Here is a tiny trained network, its code and every weight. The questions are about switching its units off for an input and a target symbol, where a switched-off unit gives its printed mean instead of its output.

import numpy as np


def w(rows, s, z=0):
    codes = np.array(rows[::2]) - 128.0
    scale = np.full(codes.shape[1], s)
    scale[-1] = z or s
    return codes * scale


def norm(h):
    return h / np.sqrt((h * h).mean(-1, keepdims=True) + 1e-5)


def softmax(a):
    e = np.exp(a - a.max(-1, keepdims=True))
    return e / e.sum(-1, keepdims=True)


def log_softmax(a):
    a = a - a.max(-1, keepdims=True)
    return a - np.log(np.exp(a).sum(-1, keepdims=True))


def net(x, mask):
    ids = ['Γβζημξστω'.index(c) for c in x.split()]
    T = len(ids)
    res = E[ids] + P[:T]
    u = 0
    for l in range(3):
        r = norm(res)
        for j in range(3):
            rows = slice(2 * j, 2 * j + 2)
            q, k, v = (r @ M[l][rows].T for M in (Q, K, V))
            z = softmax(np.where(np.tri(T) > 0, q @ k.T / 2**0.5, -1e9)) @ v
            o = O[l][rows]
            res = res + np.where(mask[u + j], z, o[:, -1]) @ o[:, :-1]
        u += 3
    return log_softmax(norm(res)[-1] @ U[:, :-1].T + U[:, -1])


Q, K, V, O = {}, {}, {}, {}
E = w([
[162,107,162,139,145,83,220,151],'Γ',
[101,149,178,117,163,14,55,159],'β',
[205,104,104,192,84,42,84,68],'ζ',
[91,77,150,178,184,83,140,125],'η',
[58,45,87,118,115,101,115,176],'μ',
[153,121,121,217,31,128,138,160],'ξ',
[108,104,120,49,193,253,124,177],'σ',
[61,163,108,188,133,127,207,181],'τ',
[51,220,175,145,51,149,168,64],'ω',
],0.017)
P = w([
[164,118,255,140,144,106,37,123],'0',
[118,160,194,140,153,75,73,153],'1',
[106,166,141,145,161,89,99,162],'2',
[123,166,78,165,167,142,85,136],'3',
[131,152,81,182,151,170,87,124],'4',
[144,86,118,205,107,202,104,126],'5',
],0.0097)
Q[0] = w([
[172,191,1,240,186,190,80,143],'L0H0',
[182,185,17,65,70,108,174,34],'L0H0',
[135,127,121,92,94,206,126,143],'L0H1',
[179,116,195,102,85,111,147,62],'L0H1',
[235,43,179,238,77,110,51,211],'L0H2',
[76,154,94,45,59,135,140,58],'L0H2',
],0.0068)
K[0] = w([
[113,184,166,106,126,98,113,202],'L0H0',
[126,84,252,105,114,99,126,151],'L0H0',
[148,98,118,204,117,95,133,120],'L0H1',
[150,116,139,107,129,110,105,70],'L0H1',
[122,81,55,156,111,134,138,87],'L0H2',
[149,78,147,82,125,58,110,147],'L0H2',
],0.012)
V[0] = w([
[56,64,208,171,21,173,114,63],'L0H0',
[106,3,83,143,70,114,83,142],'L0H0',
[124,112,160,216,125,160,142,150],'L0H1',
[106,162,32,120,157,102,133,156],'L0H1',
[105,3,99,176,125,99,69,99],'L0H2',
[184,114,195,136,152,75,133,93],'L0H2',
],0.0059)
O[0] = w([
[78,156,12,87,149,86,108,122,148],'L0H0',
[132,166,87,150,176,133,98,122,89],'L0H0',
[104,127,165,129,153,144,164,254,242],'L0H1',
[85,111,160,154,146,109,135,190,50],'L0H1',
[189,233,75,127,176,128,186,83,238],'L0H2',
[183,146,110,102,123,184,134,75,253],'L0H2',
],0.0079,0.0024)
Q[1] = w([
[10,157,93,191,146,83,204,184],'L1H0',
[148,133,119,178,124,143,109,168],'L1H0',
[113,155,205,159,150,132,142,185],'L1H1',
[80,161,132,154,174,114,167,107],'L1H1',
[124,111,121,158,86,70,141,156],'L1H2',
[150,158,157,88,64,134,120,28],'L1H2',
],0.013)
K[1] = w([
[42,150,81,215,79,214,197,97],'L1H0',
[170,59,84,228,141,103,188,163],'L1H0',
[28,139,166,216,157,188,108,124],'L1H1',
[75,111,85,163,90,211,254,118],'L1H1',
[98,148,148,186,89,151,113,108],'L1H2',
[186,136,174,121,105,36,79,87],'L1H2',
],0.0097)
V[1] = w([
[3,228,180,50,176,155,194,64],'L1H0',
[101,2,90,73,234,95,113,40],'L1H0',
[197,103,122,56,106,92,163,101],'L1H1',
[70,122,152,214,179,210,168,66],'L1H1',
[94,47,72,140,88,112,113,184],'L1H2',
[184,198,95,50,158,168,125,146],'L1H2',
],0.0066)
O[1] = w([
[181,9,91,92,67,94,51,158,163],'L1H0',
[228,133,196,48,190,38,180,140,1],'L1H0',
[160,150,90,165,191,171,61,85,36],'L1H1',
[107,106,104,57,74,19,159,128,154],'L1H1',
[185,200,97,110,94,173,175,255,83],'L1H2',
[65,147,163,49,46,175,118,190,137],'L1H2',
],0.0092,0.0043)
Q[2] = w([
[86,116,136,108,170,134,149,222],'L2H0',
[144,123,118,161,105,81,128,150],'L2H0',
[154,149,90,157,108,55,140,122],'L2H1',
[118,125,140,7,130,114,157,157],'L2H1',
[133,63,136,138,106,180,91,125],'L2H2',
[82,89,86,94,110,123,122,89],'L2H2',
],0.015)
K[2] = w([
[99,99,73,96,88,204,148,216],'L2H0',
[121,189,100,164,57,135,136,123],'L2H0',
[104,112,70,172,134,85,195,101],'L2H1',
[168,69,149,9,143,166,170,151],'L2H1',
[70,172,140,85,110,126,65,139],'L2H2',
[64,134,154,63,47,135,100,57],'L2H2',
],0.013)
V[2] = w([
[100,92,155,61,104,187,70,112],'L2H0',
[120,94,98,57,219,198,85,211],'L2H0',
[138,138,204,78,97,129,35,192],'L2H1',
[84,36,141,113,164,195,201,101],'L2H1',
[144,97,121,122,255,139,103,218],'L2H2',
[172,104,50,136,103,100,216,125],'L2H2',
],0.0089)
O[2] = w([
[116,172,164,98,103,108,70,75,213],'L2H0',
[163,206,179,91,109,150,106,208,201],'L2H0',
[120,101,179,183,151,182,138,145,217],'L2H1',
[4,178,153,61,99,125,116,138,104],'L2H1',
[84,170,133,137,189,126,228,155,96],'L2H2',
[151,134,129,111,183,105,83,53,2],'L2H2',
],0.013,0.0039)
U = w([
[55,76,177,115,110,223,185,17,86],'Γ',
[170,37,206,229,145,221,141,144,70],'β',
[255,134,51,146,167,184,86,66,178],'ζ',
[94,104,116,56,139,18,163,87,237],'η',
[254,200,65,101,171,112,174,219,93],'μ',
[50,205,39,197,127,202,105,81,101],'ξ',
[121,198,210,69,30,118,122,150,188],'σ',
[69,26,101,158,71,74,172,251,3],'τ',
[155,23,80,82,16,157,30,131,179],'ω',
],0.0097,0.0044)

Each question gives the input, a string of symbols that net reads in full, and the target symbol t.
The units are the heads (2 rows each of Q, K, V and O). Each row of codes is followed by its name. A weight is (code - 128) times the scale printed after its matrix; where a second scale follows, it is the last column's (O and U).
mask holds one flag per head, layer by layer. A switched-off head (its flag False) gives its mean, the last column of its rows in O, instead of its output. The means were averaged over made-up inputs and are rounded, as every weight is.
A unit's drop is (log p(t) with every unit on - log p(t) with that unit switched off) / (log p(t) with every unit on - log p(t) with every unit switched off).
The circuit of an input: a set's keep is (log p(t) with only the set's units on - log p(t) with every unit switched off) / (log p(t) with every unit on - log p(t) with every unit switched off). Starting from all 9 units, units are removed one at a time, each time the one whose removal leaves the highest keep (on an exact tie, the one counted first), for as long as the keep stays at least 0.8.
units of the circuit, in order: the units of the circuit, biggest drop first
most important unit: the unit with the biggest drop
which heads matter: for each layer, one digit per head in row order, 1 if its drop is at least 0.15 and else 0, layers parted by /
input ζ Γ β Γ η, target η: most important unit	L1H1
input μ η β Γ β, target β: units of the circuit, in order	[L0H0 L2H1]
input η τ μ η Γ, target μ: which heads matter	011 / 001 / 101
input β β β μ β Γ, target μ: which heads matter	000 / 001 / 000
input σ Γ τ β β ω, target ω: units of the circuit, in order	[L1H1 L2H2]
input β ζ β, target ζ: units of the circuit, in order	[L2H1 L0H2]
input ω ξ ξ σ β μ, target σ: units of the circuit, in order	[L2H0 L1H0 L0H2]
input β Γ μ η, target μ: which heads matter	000 / 000 / 000
input ω β η η, target η: which heads matter	000 / 100 / 000
input Γ ω μ, target ω: which heads matter	000 / 100 / 000
input η σ μ, target σ: which heads matter	000 / 000 / 100
input β β τ η η, target τ: which heads matter	000 / 100 / 000
input ω η μ, target ω: which heads matter	000 / 100 / 001
input τ Γ ω η, target ω: units of the circuit, in order	[L2H2]
input β β η β, target η: which heads matter	000 / 000 / 000
input η ω μ β β μ, target μ: which heads matter	000 / 001 / 000
input η η β σ η η, target σ: units of the circuit, in order	[L1H2 L2H0]
input μ Γ η ζ β Γ, target ζ: units of the circuit, in order	[L2H2 L0H2]
input β η η ξ μ β, target ξ: units of the circuit, in order	[L1H0 L0H0]
input β ξ ω ζ β, target ω: units of the circuit, in order	[L2H2]
